Below are the code and all the weights of a small trained network. Each question names an input and a class and asks about switching units off, where a switched-off unit gives its printed mean instead of its output.

import numpy as np


def w(rows, s, z=0):
    codes = np.array(rows[::2]) - 128.0
    scale = np.full(codes.shape[1], s)
    scale[-1] = z or s
    return codes * scale


def f(y):
    return np.maximum(y, 0)


def log_softmax(a):
    a = a - a.max(-1, keepdims=True)
    return a - np.log(np.exp(a).sum(-1, keepdims=True))


def net(x, mask):
    res = np.array(x, float).reshape(1, 7) / 4 @ E
    y = f(res @ A[0][:, :-1].T + A[0][:, -1])
    res = res + np.where(mask, y, B[0][:, -1]) @ B[0][:, :-1]
    return log_softmax(res[-1] @ U[:, :-1].T + U[:, -1])


A, B = {}, {}
E = w([
[150,2,99,141,78,38,3,79,182,96,47],'x0',
[125,105,121,149,118,101,107,101,67,86,125],'x1',
[211,111,106,187,102,73,182,147,93,134,225],'x2',
[87,9,55,150,193,124,93,181,166,126,60],'x3',
[120,122,182,112,162,143,209,102,127,71,212],'x4',
[156,199,202,120,69,90,94,175,43,233,114],'x5',
[149,169,175,180,181,174,167,139,115,108,236],'x6',
],0.0088)
A[0] = w([
[84,149,141,56,147,189,141,43,224,43,100,64],'neuron 1',
[99,152,65,188,206,197,99,143,122,99,128,2],'neuron 2',
[148,177,158,82,37,97,84,89,133,170,75,18],'neuron 3',
[179,104,105,164,93,90,124,47,139,48,197,228],'neuron 4',
[139,93,8,95,48,58,195,101,78,104,101,46],'neuron 5',
[198,87,149,174,101,84,89,161,209,181,183,255],'neuron 6',
],0.017,0.002)
B[0] = w([
[156,150,88,119,249,146,130,96,157,151,126,250],'neuron 1',
[116,142,147,142,137,169,117,177,111,175,83,190],'neuron 2',
[109,111,152,71,64,127,136,202,103,172,121,232],'neuron 3',
[112,97,134,228,72,110,113,150,101,118,119,230],'neuron 4',
[112,135,140,159,168,176,114,151,136,141,85,217],'neuron 5',
[112,131,114,137,174,165,133,118,134,110,99,206],'neuron 6',
],0.014,0.02)
U = w([
[104,95,155,136,67,105,115,145,119,135,91,140],'0',
[153,232,196,126,161,193,254,130,116,154,254,174],'1',
[159,142,158,212,118,99,179,67,116,66,206,15],'2',
[142,131,111,70,160,108,125,88,184,150,96,64],'3',
[146,127,79,64,79,67,157,102,191,38,175,29],'4',
[124,114,101,177,181,156,111,107,164,137,71,253],'5',
],0.0095,0.0058)

Each question gives the input, the list of numbers given to net, and the class t.
The units are the neurons (one row each of A and B). Each row of codes is followed by its name. A weight is (code - 128) times the scale printed after its matrix; where a second scale follows, it is the last column's (A, B and U).
mask holds one flag per neuron, in row order. A switched-off neuron (its flag False) gives its mean, the last column of its row in B, instead of its output. The means were averaged over made-up inputs and are rounded, as every weight is.
A unit's drop is (log p(t) with every unit on - log p(t) with that unit switched off) / (log p(t) with every unit on - log p(t) with every unit switched off).
The circuit of an input: a set's keep is (log p(t) with only the set's units on - log p(t) with every unit switched off) / (log p(t) with every unit on - log p(t) with every unit switched off). Starting from all 6 units, units are removed one at a time, each time the one whose removal leaves the highest keep (on an exact tie, the one counted first), for as long as the keep stays at least 0.8.
units of the circuit, in order: the units of the circuit, biggest drop first
unit that matters most: the unit with the biggest drop
k most important neurons: the k neurons with the biggest drops, biggest first
drop when u is switched off: that unit's drop, to one decimal
input [-2,5,3,-6,7,-6,-3], class 2: units of the circuit, in order => neuron 4
input [5,1,-8,-4,-3,1,7], class 3: units of the circuit, in order => neuron 4; neuron 5; neuron 3
input [-3,6,-4,-6,-1,8,2], class 0: 2 most important neurons => neuron 1; neuron 3
input [3,4,3,-1,-5,8,7], class 0: 2 most important neurons => neuron 1; neuron 3
input [1,-8,-5,-2,-5,-5,-7], class 3: units of the circuit, in order => neuron 4; neuron 3
input [4,6,3,5,8,7,6], class 2: 2 most important neurons => neuron 3; neuron 1
input [6,-2,-7,3,4,6,1], class 0: 2 most important neurons => neuron 3; neuron 1
input [7,-5,-5,2,-7,1,5], class 0: 3 most important neurons => neuron 1; neuron 3; neuron 5
input [8,-4,7,-2,5,5,-3], class 0: 3 most important neurons => neuron 1; neuron 3; neuron 4
input [-1,4,-5,2,-1,5,0], class 0: drop when neuron 1 is switched off => 0.3
input [-5,-3,-4,5,-2,6,-4], class 0: drop when neuron 1 is switched off => 0.4
input [1,6,-1,-3,1,-1,8], class 2: drop when neuron 3 is switched off => 0.3
input [6,-1,8,-6,-2,-5,7], class 2: drop when neuron 1 is switched off => 0.1
input [4,5,-8,-4,0,-1,2], class 3: unit that matters most => neuron 5
